Below is a small trained network, with its code and all its weights. Each question gives an input and a class and asks what happens when units are switched off, that is, made to give their printed mean instead of their output.

import numpy as np


def w(rows, s, z=0):
    codes = np.array(rows[::2]) - 128.0
    scale = np.full(codes.shape[1], s)
    scale[-1] = z or s
    return codes * scale


def f(y):
    return y / 2 * (1 + np.tanh(0.7978845608 * (y + 0.044715 * y**3)))


def log_softmax(a):
    a = a - a.max(-1, keepdims=True)
    return a - np.log(np.exp(a).sum(-1, keepdims=True))


def net(x, mask):
    res = np.array(x, float).reshape(1, 4) / 4 @ E
    y = f(res @ A[0][:, :-1].T + A[0][:, -1])
    res = res + np.where(mask, y, B[0][:, -1]) @ B[0][:, :-1]
    return log_softmax(res[-1] @ U[:, :-1].T + U[:, -1])


A, B = {}, {}
E = w([
[24,80,190,91,102],'x0',
[35,135,49,233,70],'x1',
[118,213,76,2,51],'x2',
[161,207,221,158,64],'x3',
],0.0077)
A[0] = w([
[120,106,150,174,202,94],'n0',
[144,179,216,190,107,122],'n1',
[48,96,153,88,103,85],'n2',
[95,161,203,150,89,114],'n3',
[202,78,175,10,204,94],'n4',
[212,135,75,138,115,136],'n5',
[134,95,134,150,145,255],'n6',
[145,176,174,133,109,135],'n7',
[119,105,174,158,174,73],'n8',
[113,59,143,188,187,81],'n9',
[86,114,59,177,98,150],'n10',
[227,173,25,162,159,79],'n11',
[87,155,86,129,97,102],'n12',
[76,149,70,190,105,62],'n13',
[7,57,193,64,116,99],'n14',
[143,76,156,168,125,87],'n15',
[87,194,62,2,93,106],'n16',
[95,19,25,68,225,85],'n17',
],0.012,0.0082)
B[0] = w([
[163,80,134,171,112,173],'n0',
[158,142,133,72,83,191],'n1',
[175,169,132,170,151,161],'n2',
[148,173,103,98,125,170],'n3',
[35,187,108,231,98,248],'n4',
[139,123,133,114,181,173],'n5',
[60,45,138,76,177,211],'n6',
[118,135,94,85,96,167],'n7',
[165,111,142,194,99,155],'n8',
[170,86,182,189,89,187],'n9',
[61,160,138,142,128,187],'n10',
[183,154,111,144,192,190],'n11',
[104,111,137,167,105,153],'n12',
[99,186,110,216,95,165],'n13',
[175,155,88,133,217,204],'n14',
[168,99,121,183,88,151],'n15',
[154,2,184,157,109,231],'n16',
[181,199,118,19,51,222],'n17',
],0.026,0.012)
U = w([
[174,48,164,113,104,16],'0',
[76,164,102,140,109,118],'1',
[216,146,82,103,241,77],'2',
[182,152,116,27,54,251],'3',
[40,54,118,11,194,214],'4',
],0.012,0.0032)

Each question gives the input, the list of numbers given to net, and the class t.
The units are the neurons (one row each of A and B). Each row of codes is followed by its name. A weight is (code - 128) times the scale printed after its matrix; where a second scale follows, it is the last column's (A, B and U).
mask holds one flag per neuron, in row order. A switched-off neuron (its flag False) gives its mean, the last column of its row in B, instead of its output. The means were averaged over made-up inputs and are rounded, as every weight is.
A unit's drop is (log p(t) with every unit on - log p(t) with that unit switched off) / (log p(t) with every unit on - log p(t) with every unit switched off).
most important unit: the unit with the biggest drop
k most important neurons: the k neurons with the biggest drops, biggest first
drop when u is switched off: that unit's drop, to one decimal
input [-7,2,-7,8], class 3: most important unit : n1
input [-4,-4,3,3], class 1: 3 most important neurons : (n14; n17; n6)
input [-7,6,0,-5], class 2: 3 most important neurons : (n11; n4; n5)
input [6,6,5,-8], class 3: 2 most important neurons : (n17; n4)
input [-7,4,4,6], class 2: 4 most important neurons : (n11; n17; n4; n5)
input [-4,-7,1,-8], class 3: 2 most important neurons : (n17; n10)
input [-1,6,6,-7], class 3: 3 most important neurons : (n17; n4; n9)
input [-2,4,6,-7], class 3: 2 most important neurons : (n17; n9)
input [1,7,7,4], class 0: 2 most important neurons : (n16; n4)
input [4,6,-6,-7], class 3: 3 most important neurons : (n17; n4; n16)
input [-6,4,4,1], class 2: 2 most important neurons : (n11; n4)
input [0,-4,-2,-3], class 1: 2 most important neurons : (n4; n16)
input [-3,3,0,3], class 4: 2 most important neurons : (n4; n17)
input [8,6,-2,-5], class 2: most important unit : n14
input [-2,-2,6,-6], class 0: 2 most important neurons : (n16; n1)
input [5,7,8,6], class 0: 2 most important neurons : (n16; n4)
input [-8,-2,5,5], class 2: drop when n10 is switched off : 0.0
input [-8,7,-6,-5], class 2: drop when n11 is switched off : 7.8
input [-7,5,3,3], class 2: drop when n11 is switched off : 1.2
input [8,6,3,-1], class 2: drop when n4 is switched off : 0.3
input [2,-2,-3,-1], class 4: most important unit : n16
